Here is a tiny trained network, its code and every weight. The questions are about switching its units off for an input and a class, where a switched-off unit gives its printed mean instead of its output.

import numpy as np


def w(rows, s, z=0):
    codes = np.array(rows[::2]) - 128.0
    scale = np.full(codes.shape[1], s)
    scale[-1] = z or s
    return codes * scale


def norm(h):
    return h / np.sqrt((h * h).mean(-1, keepdims=True) + 1e-5)


def f(y):
    return np.maximum(y, 0)


def log_softmax(a):
    a = a - a.max(-1, keepdims=True)
    return a - np.log(np.exp(a).sum(-1, keepdims=True))


def net(x, mask):
    res = np.array(x, float).reshape(1, 8) / 4 @ E
    u = 0
    for l in range(3):
        y = f(norm(res) @ A[l][:, :-1].T + A[l][:, -1])
        res = res + np.where(mask[u : u + 6], y, B[l][:, -1]) @ B[l][:, :-1]
        u += 6
    return log_softmax(norm(res)[-1] @ U[:, :-1].T + U[:, -1])


A, B = {}, {}
E = w([
[128,132,134,126],'x0',
[104,162,134,219],'x1',
[127,128,129,128],'x2',
[128,127,127,128],'x3',
[127,125,125,128],'x4',
[128,126,127,128],'x5',
[200,187,64,134],'x6',
[8,199,79,80],'x7',
],0.016)
A[0] = w([
[160,142,105,1,37],'0.n0',
[94,194,89,101,68],'0.n1',
[208,181,89,141,127],'0.n2',
[72,129,157,103,177],'0.n3',
[140,198,72,106,119],'0.n4',
[105,205,121,217,2],'0.n5',
],0.038,0.0068)
B[0] = w([
[162,112,96,249,244],'0.n0',
[164,214,134,99,249],'0.n1',
[183,74,127,38,250],'0.n2',
[85,119,155,126,234],'0.n3',
[176,77,116,43,245],'0.n4',
[165,96,105,253,243],'0.n5',
],0.046,0.015)
A[1] = w([
[158,204,133,176,103],'1.n0',
[3,51,164,126,251],'1.n1',
[196,71,147,112,171],'1.n2',
[104,67,60,183,80],'1.n3',
[133,134,120,82,52],'1.n4',
[98,123,77,93,113],'1.n5',
],0.034,0.0024)
B[1] = w([
[144,155,156,75,183],'1.n0',
[202,22,164,2,187],'1.n1',
[132,250,117,106,252],'1.n2',
[170,148,182,200,195],'1.n3',
[87,88,167,121,149],'1.n4',
[118,142,119,150,130],'1.n5',
],0.032,0.023)
A[2] = w([
[158,121,115,135,144],'2.n0',
[181,253,155,70,191],'2.n1',
[162,83,145,145,253],'2.n2',
[167,107,108,178,78],'2.n3',
[168,129,117,186,150],'2.n4',
[103,200,147,57,40],'2.n5',
],0.039,0.0037)
B[2] = w([
[123,92,138,155,158],'2.n0',
[3,87,193,139,255],'2.n1',
[218,157,94,126,170],'2.n2',
[113,118,93,162,164],'2.n3',
[82,147,72,153,176],'2.n4',
[98,189,71,159,167],'2.n5',
],0.037,0.04)
U = w([
[26,181,183,79,235],'0',
[165,148,121,206,3],'1',
[190,100,165,3,117],'2',
],0.018,0.0021)

Each question gives the input, the list of numbers given to net, and the class t.
The units are the neurons (one row each of A and B). Each row of codes is followed by its name. A weight is (code - 128) times the scale printed after its matrix; where a second scale follows, it is the last column's (A, B and U).
mask holds one flag per neuron, layer by layer. A switched-off neuron (its flag False) gives its mean, the last column of its row in B, instead of its output. The means were averaged over made-up inputs and are rounded, as every weight is.
A unit's drop is (log p(t) with every unit on - log p(t) with that unit switched off) / (log p(t) with every unit on - log p(t) with every unit switched off).
The circuit of an input: a set's keep is (log p(t) with only the set's units on - log p(t) with every unit switched off) / (log p(t) with every unit on - log p(t) with every unit switched off). Starting from the 12 units with the biggest drops (on a tie, the unit counted first), units are removed one at a time, each time the one whose removal leaves the highest keep (on an exact tie, the one counted first), for as long as the keep stays at least 0.8.
units of the circuit, in order: the units of the circuit, biggest drop first
k most important neurons: the k neurons with the biggest drops, biggest first
top k neurons in layer l: the k neurons of layer l with the biggest drops, biggest first
drop when u is switched off: that unit's drop, to one decimal
input [0,7,6,8,-6,-8,-4,2], class 1: units of the circuit, in order => [0.n5]
input [8,3,0,-7,2,2,6,3], class 2: 2 most important neurons => [0.n4 0.n2]
input [-5,8,-2,3,-4,-6,8,7], class 1: top 4 neurons in layer 0 => [0.n5 0.n3 0.n4 0.n2]
input [1,-1,4,-1,8,4,6,-7], class 0: 3 most important neurons => [1.n2 0.n4 1.n1]
input [6,0,-2,1,-8,-7,-7,-4], class 2: 4 most important neurons => [0.n1 0.n0 0.n5 0.n2]
input [-6,7,2,1,-6,3,5,-7], class 0: 2 most important neurons => [1.n2 0.n0]
input [8,7,-5,-5,8,3,3,-8], class 0: 2 most important neurons => [1.n2 0.n0]
input [5,-6,7,8,-6,5,5,5], class 1: 2 most important neurons => [0.n0 1.n1]
input [-7,4,-4,4,-1,5,-6,-3], class 2: top 3 neurons in layer 0 => [0.n1 0.n0 0.n5]
input [7,-2,1,0,-4,-4,-7,-5], class 2: 2 most important neurons => [0.n1 1.n1]
input [5,2,4,1,5,-1,-8,-6], class 2: 2 most important neurons => [0.n1 1.n1]
input [2,8,-6,-7,3,7,2,-8], class 0: 3 most important neurons => [1.n2 0.n0 0.n2]
input [-6,-3,7,0,7,6,5,-6], class 0: 2 most important neurons => [1.n2 0.n4]
input [0,-7,0,0,-1,-8,3,5], class 1: most important neuron => [0.n0]
input [-3,2,4,-2,-4,6,-5,-2], class 2: top 2 neurons in layer 0 => [0.n1 0.n0]
input [-7,-1,6,8,6,5,-8,-4], class 2: top 3 neurons in layer 0 => [0.n1 0.n0 0.n5]
input [5,-6,1,1,-1,2,5,-7], class 0: top 2 neurons in layer 0 => [0.n5 0.n4]
input [-8,5,-6,2,7,7,-4,-8], class 0: top 3 neurons in layer 0 => [0.n3 0.n5 0.n0]
input [0,8,5,7,-6,-6,-7,7], class 1: top 2 neurons in layer 0 => [0.n5 0.n3]
input [-3,-5,1,3,-1,1,0,2], class 1: units of the circuit, in order => [0.n0]
input [1,-1,-6,-4,-2,5,1,-6], class 0: drop when 0.n0 is switched off => 0.0
